Below are the code and all the weights of a small trained network. Each question names an input and a class and asks about switching units off, where a switched-off unit gives its printed mean instead of its output.

import numpy as np


def w(rows, s, z=0):
    codes = np.array(rows[::2]) - 128.0
    scale = np.full(codes.shape[1], s)
    scale[-1] = z or s
    return codes * scale


def f(y):
    return np.maximum(y, 0)


def log_softmax(a):
    a = a - a.max(-1, keepdims=True)
    return a - np.log(np.exp(a).sum(-1, keepdims=True))


def net(x, mask):
    res = np.array(x, float).reshape(1, 5) / 4 @ E
    y = f(res @ A[0][:, :-1].T + A[0][:, -1])
    res = res + np.where(mask, y, B[0][:, -1]) @ B[0][:, :-1]
    return log_softmax(res[-1] @ U[:, :-1].T + U[:, -1])


A, B = {}, {}
E = w([
[188,90,94,172,152,120,83,126,61,27,48],'x0',
[145,147,55,124,59,193,148,43,217,63,255],'x1',
[159,110,240,111,226,213,46,94,155,112,69],'x2',
[149,19,178,30,65,60,144,52,146,95,142],'x3',
[45,144,132,114,101,101,54,193,164,95,117],'x4',
],0.0071)
A[0] = w([
[164,142,126,210,222,126,38,191,17,77,3,186],'n1',
[68,146,29,120,49,57,198,174,141,121,178,182],'n2',
[106,84,126,86,75,148,57,114,223,39,201,115],'n3',
[206,166,83,162,137,243,192,44,169,139,232,113],'n4',
[115,154,123,103,112,150,190,104,144,176,195,73],'n5',
[130,53,222,31,81,77,215,42,162,226,159,167],'n6',
[118,115,185,83,90,173,94,54,244,18,207,144],'n7',
[33,180,206,122,186,124,93,244,99,237,61,240],'n8',
[91,76,154,65,87,146,66,49,237,76,186,142],'n9',
[98,120,142,93,107,161,39,71,233,79,215,151],'n10',
[55,189,15,145,20,56,214,194,154,116,213,139],'n11',
[215,118,94,141,151,173,150,71,90,71,127,80],'n12',
[226,3,113,85,95,81,192,67,69,70,83,180],'n13',
[189,17,186,104,149,55,155,46,14,109,38,218],'n14',
[5,172,120,70,84,89,122,177,193,173,176,197],'n15',
[159,222,56,231,124,203,196,80,166,190,205,150],'n16',
[157,164,136,127,129,239,140,55,182,116,206,254],'n17',
[69,178,54,163,49,51,189,201,151,120,189,143],'n18',
],0.0055,0.003)
B[0] = w([
[160,136,130,233,188,153,12,200,87,62,40,245],'n1',
[100,181,116,186,26,71,98,107,52,181,164,211],'n2',
[103,142,114,55,33,167,55,58,191,129,45,181],'n3',
[212,181,36,147,194,203,208,88,183,89,206,205],'n4',
[155,130,100,114,123,157,161,65,118,129,179,165],'n5',
[196,124,228,70,140,69,189,47,140,237,173,203],'n6',
[136,167,85,56,33,194,77,2,206,102,55,196],'n7',
[31,122,231,127,137,186,125,224,164,157,157,248],'n8',
[140,151,143,39,42,171,83,27,185,135,61,189],'n9',
[99,167,117,45,75,189,99,53,221,150,48,187],'n10',
[24,243,67,211,34,47,110,88,38,252,176,229],'n11',
[171,100,90,164,148,202,100,69,120,72,159,159],'n12',
[224,43,133,98,74,54,127,35,84,95,193,197],'n13',
[216,95,175,117,165,40,107,144,92,48,135,210],'n14',
[34,61,121,94,68,122,165,109,140,197,166,198],'n15',
[157,183,55,243,188,180,196,94,119,140,242,214],'n16',
[175,174,67,119,138,216,159,66,183,112,159,206],'n17',
[34,186,80,201,51,85,81,124,63,209,168,206],'n18',
],0.0062,0.011)
U = w([
[126,136,118,7,51,189,72,47,219,119,48,111],'0',
[110,183,196,190,254,180,53,241,114,123,8,239],'1',
[186,176,36,181,196,232,245,80,168,127,231,129],'2',
[23,185,75,189,44,24,128,117,31,213,179,80],'3',
[24,66,182,75,135,154,158,234,175,185,165,87],'4',
[58,138,59,149,92,142,95,131,176,142,69,2],'5',
[208,51,218,33,144,25,206,81,117,166,187,97],'6',
[210,43,75,169,143,79,81,124,61,8,86,158],'7',
],0.007,0.0028)

Each question gives the input, the list of numbers given to net, and the class t.
The units are the neurons (one row each of A and B). Each row of codes is followed by its name. A weight is (code - 128) times the scale printed after its matrix; where a second scale follows, it is the last column's (A, B and U).
mask holds one flag per neuron, in row order. A switched-off neuron (its flag False) gives its mean, the last column of its row in B, instead of its output. The means were averaged over made-up inputs and are rounded, as every weight is.
A unit's drop is (log p(t) with every unit on - log p(t) with that unit switched off) / (log p(t) with every unit on - log p(t) with every unit switched off).
The circuit of an input: a set's keep is (log p(t) with only the set's units on - log p(t) with every unit switched off) / (log p(t) with every unit on - log p(t) with every unit switched off). Starting from the 12 units with the biggest drops (on a tie, the unit counted first), units are removed one at a time, each time the one whose removal leaves the highest keep (on an exact tie, the one counted first), for as long as the keep stays at least 0.8.
units of the circuit, in order: the units of the circuit, biggest drop first
most important unit: the unit with the biggest drop
top k neurons: the k neurons with the biggest drops, biggest first
drop of u: that unit's drop, to one decimal
input [6,2,-4,7,-4], class 6: most important unit => n1
input [-2,1,5,5,-6], class 6: top 2 neurons => (n6 n14)
input [5,8,-7,0,-3], class 3: top 3 neurons => (n11 n2 n18)
input [5,-4,-5,7,4], class 6: units of the circuit, in order => (n13 n14)
input [1,1,0,0,7], class 0: top 3 neurons => (n16 n11 n3)
input [-3,1,8,-5,5], class 1: units of the circuit, in order => (n8 n13)
input [0,1,3,7,-4], class 6: top 3 neurons => (n6 n13 n14)
input [1,-5,8,7,4], class 6: top 2 neurons => (n14 n6)
input [5,5,6,-7,7], class 1: top 2 neurons => (n1 n13)
input [-8,-7,2,-6,-1], class 4: top 2 neurons => (n8 n15)
input [1,7,4,-2,1], class 0: top 4 neurons => (n7 n10 n3 n9)
input [8,-7,0,6,6], class 7: top 2 neurons => (n13 n14)
input [-8,-6,4,-4,0], class 4: top 3 neurons => (n8 n15 n14)
input [6,0,4,-8,-7], class 1: units of the circuit, in order => (n1)
input [4,-8,-3,7,-6], class 6: top 2 neurons => (n6 n13)
input [2,-5,-1,6,-4], class 6: drop of n6 => 0.1
input [8,-6,8,1,-4], class 7: drop of n13 => 2.1
input [2,1,4,-2,0], class 1: drop of n9 => 0.0
input [-4,-1,7,-3,-3], class 1: drop of n8 => 0.1
input [3,-2,-1,1,8], class 1: most important unit => n11
